Facts:
[driska,drufum,zeska,kobin,zugruk,gomi,zodu,truklak,klenul,brigil,gezoplin] τ skizan
[zezotel,pasos,godribras,flozu,telas,grotravis,grusas,flavom,pliskadrik,greflitres,trabul,stuskis,kibis,nilo] τ trupubran
[flovi,besidrum,gudri,sterada,kudin,rifek,narin,lotro,naril,stobu,broflem,rakir,robrivik] τ dapu
[pugis,fupel,goflu,pliflum,boplam,kludrar,noken,niklel] τ noplu
[sigris,laber,bubin,movadra,flubrastum,ranam,gadis] τ stutu
[redre,bavin,klapler] τ nufil
[skuve,sketros,peta,pedran] τ flokle
[stugor,gagror,plugon,flitom,vitra,nekle,deral,mubrom,skubro] τ sava
[plaskol,toske,trustotro,baskos,derilek,litis,lafek,klumaklem,vegru,skisus] τ trustam
[gadru,bostogrus,drorok,britun,tate] τ plonir
[sumam,trufluk,dretrak,dunun,kiplel] τ vuper
[bruzom,dasasus,bitre] τ kifotrar
[flusko,flofufu,muklir] τ feskas
[skubrum,gilas,luskin,pliskol,brate,gredir,nodrugre,trati,plagadom] τ teklen
[kunafo,bifor,bedrel] τ grisodra
[dudrin] τ peflavun
[didem,brirur,taklil] τ napo
[bemu,pitun,domitrol,floko] τ bakla
[skazu,klogrobak,nati,grano,plosti] τ draskator
[sazek,fusta] τ ketrik
[druban,klubrir,druta,platos,ziklek] τ klokur
driska ρ [gagror]
drufum ρ [flubrastum]
zezotel ρ [kobin]
grisodra ρ [flofufu,flokle]
sigris ρ [brigil]
vuper ρ [zezotel]
zeska ρ [bakla]
nufil ρ [truklak]
pasos ρ [flavom,klokur]
laber ρ [flusko,grusas,druban]
godribras ρ [bedrel,nilo]
plaskol ρ [flitom]
gadru ρ [zugruk,britun]
sumam ρ [nekle]
bruzom ρ [pliskadrik,dudrin]
fupel ρ [klubrir,gadis]
gagror ρ [floko]
flusko ρ [kobin,flavom]
flozu ρ [flofufu]
gudri ρ [flusko,flofufu,pugis,nati]
skizan ρ [ketrik]
zodu ρ [skazu,sigris,flavom]
trufluk ρ [trustotro,niklel]
skubrum ρ [kudin]
kunafo ρ [klapler]
sterada ρ [brigil,brirur,trupubran]
didem ρ [kobin,flusko]
plugon ρ [dudrin]
dasasus ρ [fusta]
flofufu ρ [gredir,bitre]
bavin ρ [flitom,trati]
telas ρ [kludrar]
flitom ρ [skisus]
bemu ρ [robrivik]
bostogrus ρ [dretrak]
drorok ρ [ziklek]
trustam ρ [sigris]
sava ρ [pugis]
klapler ρ [didem]
grotravis ρ [sketros,britun,nodrugre]
britun ρ [pliskadrik,gadis,feskas]
brirur ρ [kobin]
grusas ρ [ketrik,trati]
klenul ρ [bruzom]
flavom ρ [pugis]
vitra ρ [klapler,plaskol,ziklek]
pliskadrik ρ [bitre,bubin,trupubran]
bifor ρ [plonir]
kiplel ρ [trustotro]
ketrik ρ [kudin]
trustotro ρ [tate,flusko]
baskos ρ [plonir,flavom]
derilek ρ [bitre]
rifek ρ [kludrar,kibis,pasos]
pliflum ρ [besidrum]
movadra ρ [flubrastum]
narin ρ [bakla,toske]
boplam ρ [naril]
trupubran ρ [flubrastum]
lafek ρ [skizan]
klumaklem ρ [plosti,nati]
lotro ρ [stuskis,floko]
kludrar ρ [tate,flusko]
domitrol ρ [skuve,bubin]
bedrel ρ [bitre]
flubrastum ρ [brirur,flavom]
nekle ρ [brigil]
stobu ρ [skubro,bedrel]
broflem ρ [bemu,pliskol]
deral ρ [brirur,pedran]
noken ρ [fupel]
brate ρ [lafek]
feskas ρ [pasos]
klogrobak ρ [ketrik,gagror]
dapu ρ [sumam]
klubrir ρ [luskin]
niklel ρ [mubrom]
mubrom ρ [gadis,bruzom,vuper]
peta ρ [bemu,klokur]
noplu ρ [dunun,stobu]
platos ρ [flusko]
rakir ρ [trabul,klokur]
robrivik ρ [rifek]
gezoplin ρ [noken]
stutu ρ [napo]
flokle ρ [tate,gadis]
ranam ρ [gadis]
vegru ρ [rifek,pasos]
kibis ρ [kludrar]
skisus ρ [gagror]
draskator ρ [tate,besidrum]
plagadom ρ [robrivik,noken]
pedran ρ [nati]
bakla ρ [brirur]
nilo ρ [pliskadrik,kludrar]
klokur ρ [pugis,besidrum]

Known rows:
flozu: -0.610,-0.321,4.793,0.504,-1.178,0.070,1.282,0.489,0.025,0.975,1.393,2.477,-0.096,-0.870,2.454,-0.402,-0.143,-1.024,0.113,-1.332,2.300,-0.319,1.600,-0.165,0.144,0.269,0.739,-0.220,-0.346,0.927,0.341
robrivik: -0.620,-0.346,3.575,1.847,-1.657,0.200,0.157,-0.142,0.191,0.473,0.933,1.534,0.643,0.076,-1.455,-0.576,-0.577,-0.445,2.624,-0.159,2.440,-0.787,1.118,2.497,2.418,4.397,0.038,-1.818,-0.234,0.420,0.468
kudin: -0.633,-0.359,2.920,1.868,-1.693,0.606,-0.620,-0.118,0.072,0.882,0.877,1.584,0.166,-0.619,-1.428,-0.017,-0.540,-0.426,2.314,-0.504,2.282,-0.785,1.093,1.949,4.378,4.701,-0.555,-1.910,-0.307,0.468,0.366
brirur: -0.476,-0.127,2.682,1.219,-2.111,0.209,-0.590,0.167,0.134,-0.726,0.949,1.583,0.171,-0.827,-0.647,-0.689,-0.418,-0.327,0.714,-1.463,1.933,0.144,1.824,-0.149,2.936,0.069,-0.898,-0.595,0.290,0.243,0.341
kiplel: -0.571,-0.237,2.691,0.784,-2.230,-0.202,-0.746,0.045,0.177,-0.471,1.252,1.636,-0.001,-0.439,-0.473,-0.577,-0.506,-0.554,0.954,-1.466,1.726,-0.616,1.539,-0.152,1.217,0.339,-0.640,-1.692,-0.126,0.121,0.376
floko: -0.551,0.047,2.634,0.811,-2.249,-0.168,-0.627,-0.116,0.100,0.263,0.981,1.644,-0.342,-0.432,-1.063,-0.510,-0.508,-0.542,0.629,-1.456,1.750,-0.673,1.466,-0.159,1.806,0.522,-0.884,-1.750,0.228,0.107,0.358
stugor: -0.533,-0.333,2.600,0.450,-2.322,-0.193,-0.265,-0.147,0.021,-0.183,0.830,1.695,0.080,-0.161,0.582,-0.792,-0.546,-0.899,0.169,-0.784,1.708,-0.743,1.479,0.600,3.324,-0.168,-1.048,-2.054,-0.301,1.279,0.943
dasasus: -0.556,-0.266,2.655,0.880,-2.228,-0.207,-0.458,-0.049,0.148,-0.337,1.304,1.608,-0.096,-0.267,-0.746,-0.603,-0.518,-0.590,0.789,-1.404,1.727,-0.611,1.647,-0.132,1.157,0.461,-0.825,-1.564,-0.032,0.143,0.397
napo: -0.663,-0.214,2.446,1.332,-2.264,-0.419,-0.980,-0.105,-0.051,-0.607,2.153,1.663,-0.482,-0.854,-0.542,-0.205,-0.513,0.478,1.305,-1.447,1.682,0.314,2.160,-0.252,2.215,0.323,0.380,-1.137,1.549,0.101,0.359
skisus: 0.040,-0.174,2.571,0.379,-1.754,-0.361,0.935,0.547,0.452,-0.673,0.964,1.465,-0.458,0.611,-1.338,0.814,-0.530,0.686,0.016,-1.443,1.722,-0.711,1.180,-0.179,0.391,2.569,-0.948,-1.329,-0.418,0.141,0.258
klumaklem: 0.055,-0.222,2.524,0.383,-1.679,-0.177,0.975,0.170,0.317,-0.664,1.167,1.472,-0.476,0.579,-1.273,-0.107,-0.507,1.097,0.009,-1.138,1.708,-0.705,1.388,-0.153,0.614,2.479,-0.903,-1.720,-0.444,0.092,0.259
laber: -0.543,-0.065,2.804,0.732,-2.233,-0.132,-0.887,0.232,0.191,-0.566,1.164,1.609,0.296,-0.515,-0.422,-0.632,-0.502,-0.511,1.015,-1.508,1.758,-0.621,1.398,-0.214,1.789,0.051,-0.511,-1.484,0.137,0.123,0.369
fupel: -0.095,3.947,2.670,0.557,-2.271,0.740,-1.098,0.030,3.274,1.253,1.390,1.627,0.237,-0.063,0.508,-0.650,-0.557,-1.014,1.225,-1.456,1.794,-0.704,2.626,-0.207,1.407,2.009,-0.951,0.123,0.160,0.049,0.781
deral: -0.552,-0.395,2.612,0.542,-2.327,-0.212,0.047,-0.122,0.098,-0.657,0.817,1.664,0.272,-0.097,0.800,-0.786,-0.554,-0.917,0.172,-0.749,1.735,-0.688,1.768,1.029,3.149,-0.186,-1.183,-1.978,-0.281,1.498,0.833
plonir: -0.668,-0.244,2.366,1.381,-2.263,-0.391,-1.010,-0.128,-0.009,-0.575,2.168,1.689,-0.498,-0.754,-0.445,-0.266,-0.531,0.479,1.354,-1.433,1.694,0.346,2.228,-0.254,2.303,0.237,0.398,-1.057,1.579,0.105,0.366
nufil: -0.676,-0.262,2.495,1.369,-2.262,-0.413,-0.934,0.022,0.048,-0.634,2.401,1.646,-0.486,-0.740,-0.270,-0.217,-0.533,0.331,1.530,-1.503,1.706,0.378,2.260,-0.202,1.581,0.335,0.246,-0.867,1.445,0.134,0.371
driska: 0.680,1.002,3.401,1.445,-2.248,-0.426,0.776,0.222,0.032,-0.618,0.938,1.519,-0.570,-0.892,-1.401,-0.589,0.001,-0.925,2.835,-1.481,1.861,-0.324,1.244,-0.004,-0.059,0.035,-1.034,-1.855,-0.428,0.023,0.523
flusko: -0.536,-0.203,3.243,1.011,-2.121,0.136,-0.786,0.540,0.175,-0.702,0.954,1.585,0.546,-0.705,-0.041,-0.673,-0.518,-0.191,1.116,-1.557,1.745,-0.250,1.172,-0.198,2.832,0.022,0.116,-1.591,-0.233,0.104,0.351
narin: -0.631,-0.361,3.144,2.027,-1.607,0.572,-0.322,-0.144,0.164,0.102,0.972,1.537,0.383,-0.527,-1.411,-0.501,-0.542,-0.487,2.479,-0.378,2.378,-0.702,1.129,2.252,3.788,4.563,-0.658,-1.899,-0.326,0.529,0.372

Rows:
No name comes twice in this set of rows, the named rows included.
-0.011,3.882,2.848,0.568,-2.275,0.561,-1.022,0.192,2.435,1.341,1.414,1.590,0.525,0.161,0.111,-0.627,-0.550,-0.993,1.156,-1.495,2.030,-0.670,2.467,-0.221,1.598,1.828,-0.956,0.431,0.566,0.084,0.486 => noken
-0.625,-0.361,3.340,1.901,-1.672,0.507,-0.409,-0.057,0.149,0.329,0.902,1.593,0.343,-0.488,-1.436,-0.117,-0.545,-0.543,2.502,-0.542,2.283,-0.758,1.118,2.277,3.841,4.671,-0.642,-1.905,-0.335,0.537,0.385 => lotro
-0.558,-0.218,2.656,0.768,-2.230,-0.128,-0.824,-0.149,1.031,-0.453,1.611,1.663,-0.268,-0.454,-0.018,-0.597,-0.508,-0.657,0.865,-0.811,1.718,-0.651,2.010,-0.101,0.351,0.847,-0.714,-1.791,-0.267,0.097,0.569 => britun
-0.544,-0.182,2.706,0.724,-2.260,-0.363,-0.429,0.335,0.172,-0.349,1.146,1.595,-0.233,-0.294,-0.992,0.097,-0.511,-0.932,0.842,-1.484,1.763,-0.493,1.283,-0.165,1.143,0.532,-0.912,-1.316,0.449,0.458,0.374 => klogrobak
-0.642,-0.261,4.519,0.473,-1.157,-0.220,1.196,0.671,0.017,0.997,0.947,2.243,-0.372,-0.886,1.943,0.216,-0.105,-1.050,0.164,-1.447,2.268,-0.256,1.180,-0.128,0.248,0.151,0.070,0.400,-0.236,1.173,0.329 => grusas
-0.577,-0.414,2.633,0.465,-2.310,-0.181,-0.805,-0.145,0.441,-0.626,0.840,1.889,-0.221,-0.315,1.496,-0.765,-0.541,-0.951,0.182,-0.401,1.668,-0.761,1.799,1.168,1.918,-0.152,-1.099,-1.968,-0.358,1.195,1.481 => mubrom
-0.614,-0.378,4.123,1.929,-1.645,0.684,-0.504,0.223,0.141,-0.040,0.958,1.608,0.700,-0.355,-1.316,-0.436,-0.552,-0.396,2.799,-1.260,2.266,-0.731,1.100,1.816,4.123,4.482,0.226,-1.968,-0.398,0.288,0.387 => gudri
0.070,4.002,5.120,0.444,-2.275,0.406,-1.031,0.399,1.984,1.291,1.185,1.524,1.614,-0.305,-0.040,-0.742,-0.562,-0.914,1.603,-1.564,2.040,-0.800,1.712,-0.298,1.374,0.803,0.373,0.681,1.015,0.081,0.802 => kludrar
-0.558,-0.311,2.360,0.397,-1.601,-0.385,-0.364,0.259,0.176,-0.822,2.195,1.444,-0.544,0.545,-1.315,0.590,-0.559,2.654,-0.009,-1.091,1.636,-0.001,1.980,-0.195,0.660,3.089,-0.610,-0.732,-0.346,0.026,0.214 => trustam
-0.651,-0.366,4.446,1.676,-1.649,-0.018,0.289,-0.147,0.209,0.685,0.949,1.507,1.150,0.218,-1.415,-0.640,-0.585,-0.069,2.754,0.010,2.518,-0.828,1.105,2.549,1.506,4.008,1.239,-1.805,-0.220,0.379,0.595 => rifek
-0.739,-0.397,3.272,1.282,-0.724,-0.342,0.790,0.339,-0.151,-0.004,2.251,3.302,-0.493,-0.933,3.676,-0.548,-0.240,-0.969,0.097,-0.856,2.286,1.212,2.746,-0.185,0.091,0.073,2.024,2.346,0.716,1.135,0.322 => trupubran
-0.761,-0.513,2.628,2.873,-1.602,0.173,-1.016,-0.096,0.075,-0.419,1.531,1.615,-0.105,-0.858,-1.397,0.371,-0.603,0.468,3.953,-0.302,1.916,-0.594,1.153,2.803,5.108,6.092,0.889,-1.914,-0.178,0.552,0.453 => dapu
-0.564,4.810,2.690,0.969,-2.328,0.239,-1.261,0.474,1.200,1.328,2.786,1.609,0.417,-0.139,0.476,-0.609,-0.615,-0.934,2.058,-1.587,1.769,-0.227,3.306,-0.307,3.041,2.161,-0.848,1.962,2.488,0.040,0.377 => noplu
0.011,-0.238,2.484,0.404,-1.598,-0.184,1.327,0.184,0.249,-0.662,0.973,1.505,-0.426,1.043,-1.107,-0.380,-0.545,1.046,0.027,-1.421,1.742,-0.709,1.448,-0.182,0.651,2.223,-0.857,-1.749,-0.473,0.056,0.223 => baskos

Now the same nodes, written a new way:
Known rows:
rifek: 0.954,-0.730,2.125,1.130,1.711,-2.511,-1.287,-1.655,-0.070,0.782,0.434,2.292,-0.108,-1.155
lotro: 1.671,-1.302,1.501,2.100,1.566,-1.634,-1.298,-0.954,0.097,-1.838,0.507,1.168,0.089,-1.301
flovi: 1.010,-0.721,2.161,1.245,1.700,-2.375,-1.287,-1.525,-0.037,0.476,0.454,2.074,-0.103,-1.184
pedran: 1.145,-0.194,1.891,-0.019,1.692,-1.139,-1.055,-1.286,0.270,0.797,0.236,1.028,1.109,-0.607
sazek: 1.200,-0.216,1.905,0.074,1.684,-1.093,-1.101,-1.217,0.285,0.395,0.282,0.879,1.133,-0.659
fupel: 1.618,1.097,1.650,0.161,1.998,-1.338,-0.680,-0.933,0.718,2.681,-0.384,1.300,1.278,-0.623
flitom: 2.047,-0.563,1.968,-0.064,0.875,0.427,-1.515,-0.276,-0.149,-1.387,1.006,0.621,-0.012,-0.493
ranam: 1.474,-0.393,1.311,0.080,1.663,-0.621,-0.816,-1.399,0.265,1.362,0.122,1.411,1.289,-0.569
nodrugre: 0.132,-1.236,3.195,-0.406,1.040,-1.480,-0.651,-1.184,0.316,1.003,0.011,-0.092,1.777,-1.174
flavom: 1.269,0.087,2.520,0.127,1.781,-0.325,-1.797,-1.836,0.415,-1.237,-0.466,2.248,2.443,-0.384
plaskol: 0.542,-0.916,1.028,0.319,2.025,-1.576,-1.851,-0.916,1.052,-0.577,1.298,-0.140,1.373,-0.236
derilek: 0.382,-1.183,0.637,-0.072,2.004,-1.343,-1.668,-1.602,0.769,1.044,1.205,0.971,1.488,-0.055
skisus: 0.652,-0.968,1.013,0.467,1.979,-1.477,-1.911,-0.703,1.077,-1.165,1.334,-0.456,1.372,-0.276
trufluk: 1.377,-0.598,1.312,0.140,1.634,-0.640,-0.889,-1.471,0.181,0.825,0.207,1.331,1.329,-0.555
dunun: 0.808,0.510,2.704,-0.308,1.715,-1.868,-1.198,-1.076,0.383,1.077,0.231,0.761,0.872,-0.696
grisodra: 0.941,1.556,1.501,0.419,2.005,0.477,-0.220,-1.943,-0.295,0.064,2.720,1.526,2.815,-1.268
klokur: 0.796,2.061,1.997,0.265,2.043,0.028,-0.295,-1.695,-0.210,0.146,2.699,1.243,2.586,-1.310
stutu: 0.414,1.277,1.283,0.962,2.035,-3.072,0.907,0.584,-1.997,-0.864,2.628,4.032,5.475,0.907
bakla: 0.801,2.027,1.992,0.300,2.060,-0.002,-0.314,-1.715,-0.197,0.023,2.695,1.252,2.582,-1.321

Rows:
No name comes twice in this set of rows, the named rows included.
1.343,0.128,2.356,0.583,1.693,-1.368,-1.341,-0.257,0.612,-1.717,0.418,-0.528,0.944,-0.886 => floko
0.288,-0.764,1.150,-0.132,2.023,-1.794,-1.779,-1.355,0.869,0.842,1.243,0.603,1.314,-0.132 => trustotro
1.037,1.625,1.434,0.431,1.951,0.474,-0.196,-1.870,-0.263,0.115,2.666,1.500,2.774,-1.246 => draskator
1.252,0.097,2.312,0.277,1.667,-1.357,-1.235,-0.666,0.481,-0.445,0.252,0.135,1.015,-0.782 => ziklek
0.702,-0.273,2.673,0.965,1.764,-2.925,-1.396,-1.436,0.007,0.728,0.494,1.990,-0.287,-1.232 => besidrum
-0.200,1.865,2.586,0.650,2.093,-4.095,0.456,0.791,-1.973,-1.814,2.901,3.493,5.067,0.757 => napo
0.492,-1.511,2.963,0.237,0.971,-1.049,-0.716,-0.622,0.495,-0.775,0.061,-0.934,1.878,-1.300 => trati
1.633,-0.532,1.209,0.418,1.604,-0.458,-0.861,-1.067,0.371,0.333,0.168,0.897,1.336,-0.663 => laber
2.190,-0.937,1.424,-0.094,0.903,0.864,-1.299,-0.667,-0.263,-0.729,0.952,1.212,0.193,-0.343 => vitra
1.330,-0.286,1.773,0.287,1.661,-0.964,-1.095,-1.062,0.323,-0.111,0.340,0.710,1.159,-0.665 => klapler
1.673,-0.774,1.201,0.572,1.593,-0.362,-0.990,-1.090,0.335,-0.374,0.266,0.733,1.329,-0.649 => drorok
1.485,0.452,3.048,0.837,1.694,-0.588,-2.132,-0.689,0.793,-3.905,-0.336,0.489,2.304,-0.612 => stuskis
1.466,1.481,2.147,0.104,2.074,-1.762,-0.810,-0.690,0.821,2.453,-0.394,1.022,1.091,-0.672 => pugis

